Below is a small trained network, with its code and all its weights. Each question gives an input and a class and asks what happens when units are switched off, that is, made to give their printed mean instead of their output.

import numpy as np


def w(rows, s, z=0):
    codes = np.array(rows[::2]) - 128.0
    scale = np.full(codes.shape[1], s)
    scale[-1] = z or s
    return codes * scale


def norm(h):
    return h / np.sqrt((h * h).mean(-1, keepdims=True) + 1e-5)


def f(y):
    return y / 2 * (1 + np.tanh(0.7978845608 * (y + 0.044715 * y**3)))


def log_softmax(a):
    a = a - a.max(-1, keepdims=True)
    return a - np.log(np.exp(a).sum(-1, keepdims=True))


def net(x, mask):
    res = np.array(x, float).reshape(1, 7) / 4 @ E
    u = 0
    for l in range(4):
        y = f(norm(res) @ A[l][:, :-1].T + A[l][:, -1])
        res = res + np.where(mask[u : u + 5], y, B[l][:, -1]) @ B[l][:, :-1]
        u += 5
    return log_softmax(norm(res)[-1] @ U[:, :-1].T + U[:, -1])


A, B = {}, {}
E = w([
[136,113,136,118,123,131,111,127,120,113],'x0',
[126,130,122,131,131,126,130,130,128,128],'x1',
[121,139,99,129,117,206,215,83,89,51],'x2',
[255,182,88,60,90,72,175,80,191,99],'x3',
[101,85,91,149,29,108,175,248,148,118],'x4',
[125,139,127,129,129,128,133,132,131,134],'x5',
[141,153,145,140,119,159,123,132,157,137],'x6',
],0.0093)
A[0] = w([
[255,100,88,121,118,38,81,118,206,123,99],'L0N1',
[154,66,156,110,141,90,128,219,188,138,12],'L0N2',
[164,111,125,127,176,185,174,124,107,91,64],'L0N3',
[194,88,132,69,102,93,229,111,223,68,4],'L0N4',
[115,106,140,148,86,190,111,96,176,183,219],'L0N5',
],0.0064,0.0015)
B[0] = w([
[82,181,134,67,100,56,136,102,134,214,254],'L0N1',
[138,167,22,145,138,167,22,220,49,96,182],'L0N2',
[46,149,24,185,140,173,90,52,51,155,168],'L0N3',
[218,161,64,196,78,142,138,161,102,120,246],'L0N4',
[61,70,46,99,197,2,196,177,11,118,158],'L0N5',
],0.0072,0.0049)
A[1] = w([
[154,61,134,172,149,141,8,120,112,117,148],'L1N1',
[145,143,142,130,253,76,75,118,171,151,92],'L1N2',
[185,160,86,45,112,156,180,90,149,127,96],'L1N3',
[48,159,110,89,33,188,176,149,160,57,66],'L1N4',
[155,145,99,142,173,154,102,112,112,170,5],'L1N5',
],0.0072,0.0027)
B[1] = w([
[131,224,138,133,122,178,166,214,87,188,224],'L1N1',
[211,42,153,80,123,188,191,210,128,194,228],'L1N2',
[190,153,182,150,193,55,10,78,75,129,254],'L1N3',
[159,2,150,199,120,121,142,106,135,163,219],'L1N4',
[166,154,238,89,68,144,145,136,31,30,133],'L1N5',
],0.0079,0.0034)
A[2] = w([
[155,164,167,58,164,114,115,17,178,165,6],'L2N1',
[158,115,163,146,158,65,98,21,104,149,82],'L2N2',
[69,234,102,128,232,172,106,16,80,80,99],'L2N3',
[223,145,116,140,105,151,140,73,172,2,29],'L2N4',
[71,69,178,152,125,230,181,101,108,23,110],'L2N5',
],0.0087,0.0016)
B[2] = w([
[42,28,163,113,135,141,104,168,170,73,195],'L2N1',
[89,83,155,138,170,184,136,144,193,123,194],'L2N2',
[78,201,193,119,105,128,131,130,82,69,253],'L2N3',
[111,49,126,199,142,121,131,97,55,75,194],'L2N4',
[170,138,118,57,83,172,133,123,255,152,239],'L2N5',
],0.013,0.007)
A[3] = w([
[139,167,143,73,203,112,39,176,97,163,2],'L3N1',
[113,120,254,76,214,194,110,92,85,179,101],'L3N2',
[143,168,175,147,67,95,160,193,154,100,157],'L3N3',
[143,126,110,143,104,83,87,195,142,146,23],'L3N4',
[216,91,64,161,131,193,109,122,164,129,220],'L3N5',
],0.0087,0.0019)
B[3] = w([
[170,27,119,175,134,166,231,74,149,83,198],'L3N1',
[209,195,57,125,146,52,173,132,117,173,254],'L3N2',
[118,91,197,92,112,118,67,27,129,97,177],'L3N3',
[67,255,157,156,168,166,56,101,136,85,196],'L3N4',
[104,122,81,70,118,106,165,94,69,249,182],'L3N5',
],0.0093,0.0068)
U = w([
[207,136,126,143,211,129,209,182,81,217,249],'0',
[141,56,185,46,201,75,100,159,230,144,37],'1',
[106,251,179,22,99,198,168,133,151,110,76],'2',
[106,98,194,167,188,127,108,79,73,31,191],'3',
[45,147,124,202,169,179,54,218,101,135,87],'4',
[159,228,111,104,75,52,31,118,157,160,225],'5',
[80,65,68,79,74,189,146,142,190,218,45],'6',
[192,71,63,178,73,81,159,80,40,138,87],'7',
],0.017,0.0018)

Each question gives the input, the list of numbers given to net, and the class t.
The units are the neurons (one row each of A and B). Each row of codes is followed by its name. A weight is (code - 128) times the scale printed after its matrix; where a second scale follows, it is the last column's (A, B and U).
mask holds one flag per neuron, layer by layer. A switched-off neuron (its flag False) gives its mean, the last column of its row in B, instead of its output. The means were averaged over made-up inputs and are rounded, as every weight is.
A unit's drop is (log p(t) with every unit on - log p(t) with that unit switched off) / (log p(t) with every unit on - log p(t) with every unit switched off).
The circuit of an input: a set's keep is (log p(t) with only the set's units on - log p(t) with every unit switched off) / (log p(t) with every unit on - log p(t) with every unit switched off). Starting from the 12 units with the biggest drops (on a tie, the unit counted first), units are removed one at a time, each time the one whose removal leaves the highest keep (on an exact tie, the one counted first), for as long as the keep stays at least 0.8.
units of the circuit, in order: the units of the circuit, biggest drop first
top k neurons: the k neurons with the biggest drops, biggest first
k most important neurons of layer l: the k neurons of layer l with the biggest drops, biggest first
drop when u is switched off: that unit's drop, to one decimal
input [3,-7,0,-8,-5,-8,2], class 0: units of the circuit, in order => [L3N2]
input [7,-7,-5,-1,5,2,-8], class 4: top 2 neurons => [L0N2; L2N5]
input [-2,2,-7,0,3,-7,-8], class 4: top 2 neurons => [L0N2; L2N5]
input [-5,-2,1,-6,7,-1,-4], class 6: 2 most important neurons of layer 0 => [L0N1; L0N4]
input [-4,1,-2,-7,0,4,5], class 0: units of the circuit, in order => [L2N1; L3N2]
input [-1,0,1,0,3,3,1], class 6: 2 most important neurons of layer 1 => [L1N3; L1N4]
input [-1,-7,6,-5,1,5,-8], class 6: top 3 neurons => [L1N4; L2N5; L1N3]
input [-2,6,-6,2,-5,-2,2], class 1: top 2 neurons => [L2N1; L0N1]
input [-4,5,1,8,3,-5,-2], class 7: top 2 neurons => [L0N4; L2N4]
input [8,8,1,5,7,1,3], class 7: top 3 neurons => [L2N4; L0N4; L1N1]
input [1,7,8,-5,1,3,-4], class 6: top 2 neurons => [L1N4; L2N5]
input [-1,7,8,1,0,0,1], class 3: top 4 neurons => [L2N4; L2N3; L1N2; L1N3]
input [7,-5,-2,3,0,8,1], class 1: units of the circuit, in order => [L1N3; L2N2]
input [0,-4,-7,6,-1,-4,8], class 1: units of the circuit, in order => [L2N1]
input [5,-7,-6,3,-4,5,7], class 1: top 2 neurons => [L2N1; L0N1]
input [-6,2,-1,3,-8,-8,-6], class 1: top 2 neurons => [L2N1; L1N2]
input [-2,5,0,0,0,-7,8], class 0: top 2 neurons => [L0N5; L2N3]
input [-8,-8,1,4,-1,2,-4], class 3: 2 most important neurons of layer 2 => [L2N5; L2N4]
input [8,-1,7,2,3,-6,-1], class 7: top 2 neurons => [L2N4; L0N4]
input [3,-6,1,6,3,-8,3], class 7: units of the circuit, in order => [L2N4]
input [-7,-2,-6,4,0,-6,6], class 1: top 2 neurons => [L0N1; L2N1]
input [-8,2,-3,4,0,4,0], class 1: top 3 neurons => [L0N1; L2N1; L1N3]
input [2,2,0,8,-5,1,-8], class 1: 2 most important neurons of layer 0 => [L0N1; L0N2]
input [-2,0,3,-3,-1,5,-3], class 2: drop when L2N3 is switched off => 0.1
input [-3,5,6,1,3,-6,0], class 7: drop when L0N4 is switched off => 0.5
input [7,-8,3,-8,7,8,-3], class 6: drop when L2N5 is switched off => 0.3
input [-6,2,1,7,-5,-2,0], class 3: units of the circuit, in order => [L2N4]
input [3,1,-1,4,-3,5,-3], class 1: drop when L0N1 is switched off => 0.2
